[[140 126 149 107 120]
 [143 109 145 103 133]
 [122 122 148 110 122]
 [126 145 138 106 122]]
->
[[109 145]
 [122 148]]

[[127 119 128 128 129]
 [125 114 128 128 130]
 [127 103 129 128 131]]
->
[[114 128]
 [103 129]]

[[125 122 130]
 [121 104 145]
 [126 124 131]
 [128 122 131]]
->
[[104 145]
 [124 131]]

[[125 133 124 139]
 [132 127 130 117]
 [136 133 130 106]
 [120 113 131 143]
 [127 130 126 133]]
->
[[127 130]
 [133 130]]

[[126 154 138 117]
 [127 117 134 125]
 [127 109 134 137]
 [128 113 122 134]]
->
[[117 134]
 [109 134]]

[[113 142 133]
 [142 146 115]
 [119 133 128]
 [135 123 149]]
->
[[146 115]
 [133 128]]
---
[[131 148 117 153 135]
 [139 133 145 124 120]]
->
[[139 131]
 [133 148]
 [145 117]
 [124 153]
 [120 135]]

[[118 128 131 104 128 140 131 132 136 128 131 128 127 114]
 [128 128 123 124 128 143 125 127 133 124 126 134 133 126]
 [131 128 133 132 129 119 134 126 126 140 140 129 127 129]
 [132 128 125 140 128 149 123 129 131 119 119 135 133 133]]
->
[[132 131 128 118]
 [128 128 128 128]
 [125 133 123 131]
 [140 132 124 104]
 [128 129 128 128]
 [149 119 143 140]
 [123 134 125 131]
 [129 126 127 132]
 [131 126 133 136]
 [119 140 124 128]
 [119 140 126 131]
 [135 129 134 128]
 [133 127 133 127]
 [133 129 126 114]]

[[121 128 118 134 136 133 132 126 126 124 129 130 124]
 [120 136 116 140 139 137 125 130 122 126 125 132 116]
 [131 125 126 127 129 126 126 122 128 128 134 126 133]
 [127 128 136 129 123 114 136 117 125 124 139 130 136]
 [126 132 124 126 123 121 133 130 132 120 130 127 126]
 [154 141 127 129 120 124 122 117 129 138 129 145 118]
 [130 119 127 126 131 130 126 134 130 128 128 132 128]]
->
[[130 154 126 127 131 120 121]
 [119 141 132 128 125 136 128]
 [127 127 124 136 126 116 118]
 [126 129 126 129 127 140 134]
 [131 120 123 123 129 139 136]
 [130 124 121 114 126 137 133]
 [126 122 133 136 126 125 132]
 [134 117 130 117 122 130 126]
 [130 129 132 125 128 122 126]
 [128 138 120 124 128 126 124]
 [128 129 130 139 134 125 129]
 [132 145 127 130 126 132 130]
 [128 118 126 136 133 116 124]]

[[132 130 129 128 120 128 134 126 127 125 128]
 [134 130 129 128 130 142 100 115 127 133 150]
 [132 130 129 128 120 130 131 126 127 129 128]
 [132 130 129 128 120 130 131 126 127 125 128]
 [135 130 129 128 127 130 131 139 127 125 128]
 [132 115 129 128 120 130 131 126 141 125 118]
 [132 141 128 107 119 130 135 126 127 125 115]
 [130 130 129 128 126 130 131 126 127 121 128]]
->
[[130 132 132 135 132 132 134 132]
 [130 141 115 130 130 130 130 130]
 [129 128 129 129 129 129 129 129]
 [128 107 128 128 128 128 128 128]
 [126 119 120 127 120 120 130 120]
 [130 130 130 130 130 130 142 128]
 [131 135 131 131 131 131 100 134]
 [126 126 126 139 126 126 115 126]
 [127 127 141 127 127 127 127 127]
 [121 125 125 125 125 129 133 125]
 [128 115 118 128 128 128 150 128]]

[[127 127 126 128 128 125 126 130 131 128 130 129]
 [135 131 133 134 132 125 118 134 133 121 136 124]
 [127 127 126 128 128 125 126 130 131 128 130 129]
 [127 127 126 128 128 125 126 130 131 128 131 129]
 [127 127 126 128 128 125 126 130 131 128 130 129]
 [120 129 146 144 114 132 115 110 134 149 125 121]]
->
[[120 127 127 127 135 127]
 [129 127 127 127 131 127]
 [146 126 126 126 133 126]
 [144 128 128 128 134 128]
 [114 128 128 128 132 128]
 [132 125 125 125 125 125]
 [115 126 126 126 118 126]
 [110 130 130 130 134 130]
 [134 131 131 131 133 131]
 [149 128 128 128 121 128]
 [125 130 131 130 136 130]
 [121 129 129 129 124 129]]

[[150 124 130 138 120 121 140 139 123 132 127]
 [131 122 130 133 120 118 139 137 132 129 127]]
->
[[131 150]
 [122 124]
 [130 130]
 [133 138]
 [120 120]
 [118 121]
 [139 140]
 [137 139]
 [132 123]
 [129 132]
 [127 127]]

[[120 115 138 122 140 126 131 119 119 128 105 109 138 129 123 148]
 [135 116 127 111 127 127 127 129 143 139 131 134 111 139 113 105]
 [118 115 138 120 140 126 129 120 118 128 105 109 138 128 124 148]]
->
[[118 135 120]
 [115 116 115]
 [138 127 138]
 [120 111 122]
 [140 127 140]
 [126 127 126]
 [129 127 131]
 [120 129 119]
 [118 143 119]
 [128 139 128]
 [105 131 105]
 [109 134 109]
 [138 111 138]
 [128 139 129]
 [124 113 123]
 [148 105 148]]
